Below is a small trained network, with its code and all its weights. Each question gives an input and a target symbol and asks what happens when units are switched off, that is, made to give their printed mean instead of their output.

import numpy as np


def w(rows, s, z=0):
    codes = np.array(rows[::2]) - 128.0
    scale = np.full(codes.shape[1], s)
    scale[-1] = z or s
    return codes * scale


def norm(h):
    return h / np.sqrt((h * h).mean(-1, keepdims=True) + 1e-5)


def f(y):
    return np.maximum(y, 0)


def softmax(a):
    e = np.exp(a - a.max(-1, keepdims=True))
    return e / e.sum(-1, keepdims=True)


def log_softmax(a):
    a = a - a.max(-1, keepdims=True)
    return a - np.log(np.exp(a).sum(-1, keepdims=True))


def net(x, mask):
    ids = ['ΛΞΠαβδεζθμτψ'.index(c) for c in x.split()]
    T = len(ids)
    res = E[ids] + P[:T]
    u = 0
    for l in range(3):
        r = norm(res)
        for j in range(2):
            rows = slice(2 * j, 2 * j + 2)
            q, k, v = (r @ M[l][rows].T for M in (Q, K, V))
            z = softmax(np.where(np.tri(T) > 0, q @ k.T / 2**0.5, -1e9)) @ v
            o = O[l][rows]
            res = res + np.where(mask[u + j], z, o[:, -1]) @ o[:, :-1]
        u += 2
        y = f(norm(res) @ A[l][:, :-1].T + A[l][:, -1])
        res = res + np.where(mask[u : u + 4], y, B[l][:, -1]) @ B[l][:, :-1]
        u += 4
    return log_softmax(norm(res)[-1] @ U[:, :-1].T + U[:, -1])


Q, K, V, O, A, B = {}, {}, {}, {}, {}, {}
E = w([
[143,150,137,106,164,129,34,128],'Λ',
[129,119,111,155,91,189,159,149],'Ξ',
[161,111,98,123,93,99,118,80],'Π',
[115,136,146,99,114,149,187,141],'α',
[141,127,149,114,132,119,30,123],'β',
[112,115,80,78,125,164,82,160],'δ',
[108,127,84,138,136,143,172,130],'ε',
[104,166,54,170,156,126,203,157],'ζ',
[210,148,82,136,79,115,150,146],'θ',
[133,155,153,60,251,111,182,130],'μ',
[161,112,196,115,102,133,121,189],'τ',
[122,77,100,176,87,197,108,139],'ψ',
],0.026)
P = w([
[70,240,199,160,29,176,114,103],'0',
[83,67,21,209,154,25,95,151],'1',
[100,206,156,180,119,220,80,44],'2',
[103,25,52,167,146,31,146,139],'3',
[129,166,160,133,130,228,102,32],'4',
[117,5,75,138,129,51,168,124],'5',
[155,143,148,117,125,219,95,20],'6',
[117,1,73,103,124,57,191,124],'7',
[176,208,146,125,221,233,106,107],'8',
],0.01)
Q[0] = w([
[125,252,100,128,211,139,138,15],'0.h0',
[57,137,27,75,90,186,94,158],'0.h0',
[133,8,75,131,78,21,97,145],'0.h1',
[97,170,95,59,146,155,123,49],'0.h1',
],0.033)
K[0] = w([
[58,251,118,92,251,139,131,39],'0.h0',
[98,60,2,76,102,172,97,143],'0.h0',
[243,108,44,96,111,97,140,28],'0.h1',
[51,169,41,76,149,151,81,151],'0.h1',
],0.031)
V[0] = w([
[137,203,110,124,181,146,134,148],'0.h0',
[108,106,141,134,100,118,122,135],'0.h0',
[5,141,182,176,156,145,106,181],'0.h1',
[206,178,88,115,116,130,143,190],'0.h1',
],0.018)
O[0] = w([
[136,187,171,142,77,95,163,126,180],'0.h0',
[106,106,118,107,138,133,125,110,112],'0.h0',
[156,149,59,22,120,181,165,154,253],'0.h1',
[88,74,254,185,115,159,199,210,222],'0.h1',
],0.0073,0.0039)
A[0] = w([
[114,91,83,197,77,51,93,161,249],'0.n0',
[254,102,77,176,76,163,181,124,248],'0.n1',
[134,203,180,159,15,195,67,87,200],'0.n2',
[138,55,91,70,51,139,109,176,87],'0.n3',
],0.024,0.0021)
B[0] = w([
[170,116,146,165,86,57,117,43,194],'0.n0',
[7,49,145,148,112,164,128,156,179],'0.n1',
[133,126,207,196,94,236,126,58,215],'0.n2',
[154,117,131,57,58,52,83,144,249],'0.n3',
],0.019)
Q[1] = w([
[101,162,135,190,91,253,56,187],'1.h0',
[105,138,43,106,128,189,71,182],'1.h0',
[89,193,67,178,157,60,166,206],'1.h1',
[142,31,50,195,131,3,196,122],'1.h1',
],0.028)
K[1] = w([
[104,103,96,207,111,205,59,173],'1.h0',
[111,165,78,146,50,154,82,138],'1.h0',
[80,190,47,134,178,78,149,171],'1.h1',
[153,92,93,64,199,3,122,155],'1.h1',
],0.031)
V[1] = w([
[51,126,162,106,250,176,84,101],'1.h0',
[58,125,122,161,42,91,139,101],'1.h0',
[158,86,98,120,138,128,106,139],'1.h1',
[104,175,137,152,85,152,109,137],'1.h1',
],0.02)
O[1] = w([
[217,81,123,75,68,190,254,106,67],'1.h0',
[71,3,150,117,229,140,67,96,242],'1.h0',
[95,147,105,174,126,105,127,143,73],'1.h1',
[172,172,192,81,169,153,162,136,253],'1.h1',
],0.0087,0.0056)
A[1] = w([
[107,148,16,99,10,95,193,197,1],'1.n0',
[175,124,118,95,165,186,73,208,78],'1.n1',
[75,166,23,140,126,105,107,57,120],'1.n2',
[118,210,105,2,140,142,112,197,84],'1.n3',
],0.025,0.0038)
B[1] = w([
[251,76,154,132,156,127,147,160,251],'1.n0',
[136,123,138,103,77,107,211,125,166],'1.n1',
[144,93,116,69,167,182,140,93,173],'1.n2',
[26,163,114,143,92,114,96,55,230],'1.n3',
],0.025,0.013)
Q[2] = w([
[189,97,180,186,142,218,72,114],'2.h0',
[29,44,133,204,101,93,146,213],'2.h0',
[70,186,110,193,219,254,158,118],'2.h1',
[167,108,88,235,129,185,60,180],'2.h1',
],0.025)
K[2] = w([
[85,110,97,218,81,181,123,102],'2.h0',
[131,5,116,193,133,48,173,130],'2.h0',
[66,130,131,67,41,255,137,165],'2.h1',
[21,129,156,117,181,202,55,124],'2.h1',
],0.024)
V[2] = w([
[193,84,67,105,186,138,80,122],'2.h0',
[106,131,150,24,148,218,104,110],'2.h0',
[78,253,163,71,58,225,142,93],'2.h1',
[47,115,149,117,155,151,123,214],'2.h1',
],0.02)
O[2] = w([
[125,194,59,122,46,155,217,68,41],'2.h0',
[118,225,68,168,121,144,2,104,230],'2.h0',
[42,6,222,112,134,128,18,82,31],'2.h1',
[122,73,148,30,84,56,137,105,9],'2.h1',
],0.01,0.014)
A[2] = w([
[71,116,136,91,72,105,157,163,55],'2.n0',
[49,87,145,141,152,253,168,116,159],'2.n1',
[246,195,173,91,121,176,120,185,4],'2.n2',
[114,189,93,75,161,130,123,103,206],'2.n3',
],0.04,0.0032)
B[2] = w([
[149,185,129,187,178,216,153,163,168],'2.n0',
[239,120,238,116,9,211,94,120,238],'2.n1',
[250,89,88,133,83,221,252,168,255],'2.n2',
[98,120,199,100,127,147,197,174,173],'2.n3',
],0.022,0.027)
U = w([
[129,97,225,139,69,152,82,86,177],'Λ',
[220,111,114,125,86,173,221,148,125],'Ξ',
[44,194,168,105,83,152,224,174,136],'Π',
[135,137,171,93,239,138,144,150,132],'α',
[164,198,84,205,135,100,120,10,122],'β',
[102,74,212,228,105,24,210,161,45],'δ',
[135,144,136,46,41,23,157,112,67],'ε',
[152,158,121,89,195,120,100,121,159],'ζ',
[92,49,125,81,156,136,210,43,69],'θ',
[66,75,23,136,66,150,127,99,121],'μ',
[146,194,144,197,92,78,81,254,5],'τ',
[67,74,98,195,147,157,117,200,147],'ψ',
],0.0089,0.0028)

Each question gives the input, a string of symbols that net reads in full, and the target symbol t.
The units are the heads (2 rows each of Q, K, V and O) and the neurons (one row each of A and B). Each row of codes is followed by its name. A weight is (code - 128) times the scale printed after its matrix; where a second scale follows, it is the last column's (O, A, B and U).
mask holds one flag per unit, layer by layer, with each layer's heads first. A switched-off unit (its flag False) gives its mean, the last column of its rows in O or B, instead of its output. The means were averaged over made-up inputs and are rounded, as every weight is.
A unit's drop is (log p(t) with every unit on - log p(t) with that unit switched off) / (log p(t) with every unit on - log p(t) with every unit switched off).
The circuit of an input: a set's keep is (log p(t) with only the set's units on - log p(t) with every unit switched off) / (log p(t) with every unit on - log p(t) with every unit switched off). Starting from the 12 units with the biggest drops (on a tie, the unit counted first), units are removed one at a time, each time the one whose removal leaves the highest keep (on an exact tie, the one counted first), for as long as the keep stays at least 0.8.
circuit, biggest first: the units of the circuit, biggest drop first
most important unit: the unit with the biggest drop
top k neurons: the k neurons with the biggest drops, biggest first
k most important neurons of layer l: the k neurons of layer l with the biggest drops, biggest first
which heads matter: for each layer, one digit per head in row order, 1 if its drop is at least 0.15 and else 0, layers parted by /
input δ α δ δ ψ ε, target θ: which heads matter : 11 / 10 / 11
input Λ δ δ β, target ζ: most important unit : 1.h0
input θ δ δ ε δ δ Ξ δ, target δ: top 2 neurons : [2.n2; 1.n0]
input μ μ μ Π δ δ, target β: circuit, biggest first : [0.n0; 0.h1; 2.n1; 2.n2]
input θ μ δ θ, target δ: which heads matter : 11 / 00 / 10
input Ξ δ μ ε Λ, target Λ: circuit, biggest first : [1.n0; 2.n2]
input ε Λ μ Λ α Ξ Π τ, target β: top 4 neurons : [0.n0; 1.n0; 0.n1; 2.n1]
input δ δ ψ ζ δ ζ, target Λ: circuit, biggest first : [1.h0; 2.n2]
input μ μ Λ Λ δ μ δ Λ μ, target Π: which heads matter : 10 / 10 / 00
input τ β Π δ δ δ δ τ τ, target Π: which heads matter : 10 / 00 / 00
input τ δ δ δ θ δ δ τ Π, target Λ: circuit, biggest first : [2.n2; 1.n0]
input δ δ Λ δ μ δ ψ μ Ξ, target Λ: top 2 neurons : [0.n1; 2.n2]
input μ δ θ δ, target δ: which heads matter : 11 / 00 / 10
input β ψ μ μ τ τ ζ θ, target δ: circuit, biggest first : [0.h1; 2.n2; 2.n1]
input δ δ ζ δ ε, target Λ: top 2 neurons : [2.n2; 1.n0]
input μ μ μ, target Π: top 4 neurons : [0.n2; 1.n0; 1.n3; 2.n3]
input ε Λ β δ Π δ, target β: most important unit : 0.h1
input δ β δ β, target ζ: 3 most important neurons of layer 1 : [1.n0; 1.n2; 1.n3]
input Ξ μ δ, target Λ: top 2 neurons : [1.n0; 2.n2]
input Λ ζ Λ Λ δ Ξ, target ψ: which heads matter : 10 / 10 / 00
input μ μ δ, target Λ: top neuron : [2.n2]
input ζ δ τ δ δ τ μ, target Λ: top 4 neurons : [0.n0; 1.n3; 0.n3; 2.n2]
input δ β δ δ ψ τ, target τ: top 2 neurons : [1.n0; 2.n2]
input δ τ δ Λ θ δ Λ δ α, target Λ: top 3 neurons : [2.n2; 1.n0; 0.n2]
input δ β ψ δ δ τ ζ, target Λ: top 2 neurons : [2.n2; 2.n1]
input δ Λ μ Π δ ψ, target β: which heads matter : 11 / 00 / 00
input δ Ξ ε δ θ β Ξ Λ, target δ: which heads matter : 01 / 00 / 10
input δ Λ τ δ Λ μ μ ψ δ, target Π: top 2 neurons : [0.n0; 1.n3]
